Below is a small trained network, with its code and all its weights. Each question gives an input and a class and asks what happens when units are switched off, that is, made to give their printed mean instead of their output.

import numpy as np


def w(rows, s, z=0):
    codes = np.array(rows[::2]) - 128.0
    scale = np.full(codes.shape[1], s)
    scale[-1] = z or s
    return codes * scale


def norm(h):
    return h / np.sqrt((h * h).mean(-1, keepdims=True) + 1e-5)


def f(y):
    return np.maximum(y, 0)


def log_softmax(a):
    a = a - a.max(-1, keepdims=True)
    return a - np.log(np.exp(a).sum(-1, keepdims=True))


def net(x, mask):
    res = np.array(x, float).reshape(1, 6) / 4 @ E
    u = 0
    for l in range(2):
        y = f(norm(res) @ A[l][:, :-1].T + A[l][:, -1])
        res = res + np.where(mask[u : u + 8], y, B[l][:, -1]) @ B[l][:, :-1]
        u += 8
    return log_softmax(norm(res)[-1] @ U[:, :-1].T + U[:, -1])


A, B = {}, {}
E = w([
[182,102,102,23,86,170,51,185,79,167,72],'x0',
[112,135,138,103,113,130,148,117,141,156,136],'x1',
[13,111,133,164,9,123,120,123,84,106,102],'x2',
[136,203,116,19,103,79,107,99,121,54,108],'x3',
[125,121,134,123,130,126,139,129,116,124,129],'x4',
[142,123,116,152,142,122,103,141,121,105,116],'x5',
],0.012)
A[0] = w([
[151,63,124,80,85,152,76,142,107,147,124,46],'L0N0',
[132,120,128,152,172,86,101,147,141,94,109,110],'L0N1',
[58,92,128,149,3,151,88,128,93,98,119,3],'L0N2',
[156,118,127,71,121,181,89,175,95,164,106,64],'L0N3',
[165,188,116,99,134,103,143,105,106,117,123,107],'L0N4',
[31,154,128,201,28,127,136,119,110,78,124,112],'L0N5',
[115,231,116,59,126,87,113,115,124,44,122,161],'L0N6',
[120,185,140,175,190,111,200,82,152,99,157,135],'L0N7',
],0.012,0.0047)
B[0] = w([
[128,156,96,113,142,140,163,189,124,142,104,177],'L0N0',
[86,134,158,97,124,126,179,117,160,188,151,153],'L0N1',
[103,251,140,150,157,134,191,197,114,141,80,224],'L0N2',
[155,83,131,129,130,120,102,35,117,137,136,189],'L0N3',
[105,104,124,124,187,227,128,163,160,81,137,167],'L0N4',
[136,29,126,156,115,119,81,54,134,108,180,251],'L0N5',
[169,184,168,97,48,61,103,105,156,101,165,227],'L0N6',
[101,196,112,142,170,105,165,186,123,123,104,215],'L0N7',
],0.014)
A[1] = w([
[81,96,89,221,180,170,164,157,64,215,94,158],'L1N0',
[172,239,113,62,120,79,121,158,88,127,88,62],'L1N1',
[177,22,122,178,162,172,120,86,101,227,165,99],'L1N2',
[220,28,132,53,121,142,82,134,125,170,143,170],'L1N3',
[78,60,115,131,121,97,83,58,131,77,143,202],'L1N4',
[99,138,137,114,9,181,60,218,60,142,61,81],'L1N5',
[102,118,72,147,213,184,147,172,63,217,61,212],'L1N6',
[111,146,101,122,83,61,132,84,56,133,81,4],'L1N7',
],0.016,0.0031)
B[1] = w([
[190,112,121,70,148,247,92,132,95,205,88,252],'L1N0',
[69,64,99,186,230,167,148,162,104,134,70,214],'L1N1',
[22,138,99,179,148,48,215,165,160,30,136,207],'L1N2',
[134,120,155,119,67,148,43,70,99,108,87,196],'L1N3',
[127,85,103,95,44,147,130,145,94,145,90,175],'L1N4',
[144,215,155,128,236,128,208,188,204,124,192,172],'L1N5',
[182,155,157,128,29,29,106,85,132,171,218,232],'L1N6',
[135,90,109,111,119,46,128,111,182,84,180,160],'L1N7',
],0.016,0.019)
U = w([
[209,182,126,124,144,135,152,136,140,252,196,155],'0',
[119,121,122,132,17,19,108,64,141,81,169,251],'1',
[102,181,127,108,234,87,168,184,204,48,139,95],'2',
[160,120,139,76,169,176,12,63,123,78,51,61],'3',
[89,43,79,140,69,238,154,134,98,167,103,23],'4',
],0.013,0.0023)

Each question gives the input, the list of numbers given to net, and the class t.
The units are the neurons (one row each of A and B). Each row of codes is followed by its name. A weight is (code - 128) times the scale printed after its matrix; where a second scale follows, it is the last column's (A, B and U).
mask holds one flag per neuron, layer by layer. A switched-off neuron (its flag False) gives its mean, the last column of its row in B, instead of its output. The means were averaged over made-up inputs and are rounded, as every weight is.
A unit's drop is (log p(t) with every unit on - log p(t) with that unit switched off) / (log p(t) with every unit on - log p(t) with every unit switched off).
unit that matters most: the unit with the biggest drop
k most important neurons: the k neurons with the biggest drops, biggest first
top k neurons in layer l: the k neurons of layer l with the biggest drops, biggest first
input [7,5,-1,0,6,2], class 1: unit that matters most => L0N3
input [1,-4,4,7,-5,3], class 2: top 2 neurons in layer 1 => (L1N6, L1N1)
input [1,0,0,5,-3,7], class 3: 4 most important neurons => (L0N2, L1N6, L0N7, L1N2)
input [5,-1,0,3,1,-7], class 3: top 4 neurons in layer 0 => (L0N3, L0N2, L0N7, L0N5)
input [8,-6,-8,0,2,-1], class 1: 2 most important neurons => (L0N6, L1N0)
input [-8,4,2,-8,5,8], class 4: 2 most important neurons => (L0N2, L1N0)
input [-5,8,0,7,-5,5], class 2: 2 most important neurons => (L0N7, L1N6)
input [1,1,3,-6,-2,2], class 0: 2 most important neurons => (L0N2, L1N0)
input [-8,-5,2,-1,-7,-6], class 4: top 3 neurons in layer 0 => (L0N6, L0N5, L0N7)
input [7,6,-1,2,6,1], class 3: 2 most important neurons => (L0N3, L1N3)
input [8,1,-7,2,-3,3], class 3: 2 most important neurons => (L0N5, L1N3)
input [1,7,-5,6,3,-6], class 3: 2 most important neurons => (L0N2, L1N2)
input [1,7,-7,-3,4,-5], class 1: 2 most important neurons => (L0N2, L0N6)
input [-2,3,-8,4,-3,-2], class 2: unit that matters most => L1N0
input [-2,8,5,-3,7,-3], class 4: 3 most important neurons => (L0N5, L0N6, L0N2)
input [1,-8,-3,4,-3,2], class 3: 4 most important neurons => (L0N2, L0N7, L1N6, L1N2)
input [1,3,-8,2,-2,-3], class 3: top 2 neurons in layer 0 => (L0N2, L0N5)
input [-4,1,6,-3,6,6], class 4: top 3 neurons in layer 0 => (L0N5, L0N6, L0N2)
input [1,3,-1,-6,-5,-1], class 1: top 2 neurons in layer 0 => (L0N2, L0N7)
input [5,2,-5,-1,-1,-4], class 1: unit that matters most => L0N6
input [8,-1,-2,-5,2,-1], class 1: top 2 neurons in layer 0 => (L0N3, L0N2)
input [6,6,1,7,3,-8], class 2: top 2 neurons in layer 0 => (L0N5, L0N0)
